Here is a tiny trained network, its code and every weight. The questions are about switching its units off for an input and a class, where a switched-off unit gives its printed mean instead of its output.

import numpy as np


def w(rows, s, z=0):
    codes = np.array(rows[::2]) - 128.0
    scale = np.full(codes.shape[1], s)
    scale[-1] = z or s
    return codes * scale


def f(y):
    return np.maximum(y, 0)


def log_softmax(a):
    a = a - a.max(-1, keepdims=True)
    return a - np.log(np.exp(a).sum(-1, keepdims=True))


def net(x, mask):
    res = np.array(x, float).reshape(1, 3) / 4 @ E
    y = f(res @ A[0][:, :-1].T + A[0][:, -1])
    res = res + np.where(mask, y, B[0][:, -1]) @ B[0][:, :-1]
    return log_softmax(res[-1] @ U[:, :-1].T + U[:, -1])


A, B = {}, {}
E = w([
[177,116,44,237,146,165,218],'x0',
[3,86,110,119,171,124,73],'x1',
[139,90,81,208,41,23,114],'x2',
],0.011)
A[0] = w([
[101,177,232,35,149,130,116,182],'N1',
[126,219,120,144,107,254,116,142],'N2',
[179,159,151,45,116,98,82,199],'N3',
[110,154,80,150,65,232,162,220],'N4',
[206,244,72,160,146,144,216,96],'N5',
[170,165,58,192,112,166,186,250],'N6',
[223,181,127,109,170,149,143,253],'N7',
[201,139,146,105,134,70,156,185],'N8',
[105,108,164,75,176,157,135,202],'N9',
[132,55,65,140,101,86,186,89],'N10',
[23,157,99,111,228,111,90,254],'N11',
],0.01,0.0035)
B[0] = w([
[136,165,178,121,133,65,194,254],'N1',
[190,120,191,90,131,150,156,194],'N2',
[189,163,176,148,58,39,157,203],'N3',
[174,82,117,104,221,163,136,192],'N4',
[139,25,160,157,139,172,35,237],'N5',
[161,47,168,205,255,115,121,249],'N6',
[167,119,228,173,80,119,152,216],'N7',
[162,87,140,85,64,105,29,185],'N8',
[111,188,145,100,151,131,173,207],'N9',
[131,96,98,81,113,182,202,194],'N10',
[51,142,59,70,153,183,121,244],'N11',
],0.0098,0.013)
U = w([
[192,191,195,180,115,104,236,4],'0',
[5,117,113,161,50,122,51,127],'1',
[204,218,145,61,200,225,208,115],'2',
[58,177,175,104,89,43,112,101],'3',
[151,65,47,191,185,100,224,198],'4',
[173,59,195,191,159,141,57,118],'5',
[183,164,144,116,64,73,57,146],'6',
[58,229,104,90,254,101,78,9],'7',
],0.0089,0.0034)

Each question gives the input, the list of numbers given to net, and the class t.
The units are the neurons (one row each of A and B). Each row of codes is followed by its name. A weight is (code - 128) times the scale printed after its matrix; where a second scale follows, it is the last column's (A, B and U).
mask holds one flag per neuron, in row order. A switched-off neuron (its flag False) gives its mean, the last column of its row in B, instead of its output. The means were averaged over made-up inputs and are rounded, as every weight is.
A unit's drop is (log p(t) with every unit on - log p(t) with that unit switched off) / (log p(t) with every unit on - log p(t) with every unit switched off).
The circuit of an input: a set's keep is (log p(t) with only the set's units on - log p(t) with every unit switched off) / (log p(t) with every unit on - log p(t) with every unit switched off). Starting from all 11 units, units are removed one at a time, each time the one whose removal leaves the highest keep (on an exact tie, the one counted first), for as long as the keep stays at least 0.8.
circuit, biggest first: the units of the circuit, biggest drop first
unit that matters most: the unit with the biggest drop
k most important neurons: the k neurons with the biggest drops, biggest first
drop when u is switched off: that unit's drop, to one decimal
input [2,-4,-8], class 5: circuit, biggest first => [N5]
input [-6,-6,3], class 6: circuit, biggest first => [N8 N6]
input [-4,-1,-7], class 0: circuit, biggest first => [N1 N3]
input [0,6,5], class 1: circuit, biggest first => [N6 N1]
input [-6,-7,3], class 6: circuit, biggest first => [N8 N6]
input [8,1,2], class 5: 4 most important neurons => [N5 N6 N11 N1]
input [-8,-1,-6], class 0: 2 most important neurons => [N3 N1]
input [0,0,6], class 4: 3 most important neurons => [N5 N10 N7]
input [-6,5,-5], class 7: 3 most important neurons => [N11 N7 N10]
input [-6,-3,-7], class 0: 2 most important neurons => [N3 N1]
input [-8,7,-2], class 7: 2 most important neurons => [N11 N7]
input [-7,-5,2], class 6: 4 most important neurons => [N8 N6 N9 N10]
input [-5,-6,2], class 6: 2 most important neurons => [N8 N6]
input [-4,5,1], class 7: circuit, biggest first => [N11]
input [-5,0,-3], class 3: 2 most important neurons => [N6 N4]
input [5,-1,5], class 5: 2 most important neurons => [N5 N11]
input [2,8,8], class 1: 3 most important neurons => [N6 N4 N1]
input [-8,2,6], class 3: drop when N5 is switched off => 0.1
input [-8,7,4], class 3: drop when N3 is switched off => 0.7
input [-5,-7,-1], class 0: unit that matters most => N1
input [-8,5,7], class 3: drop when N1 is switched off => 0.1
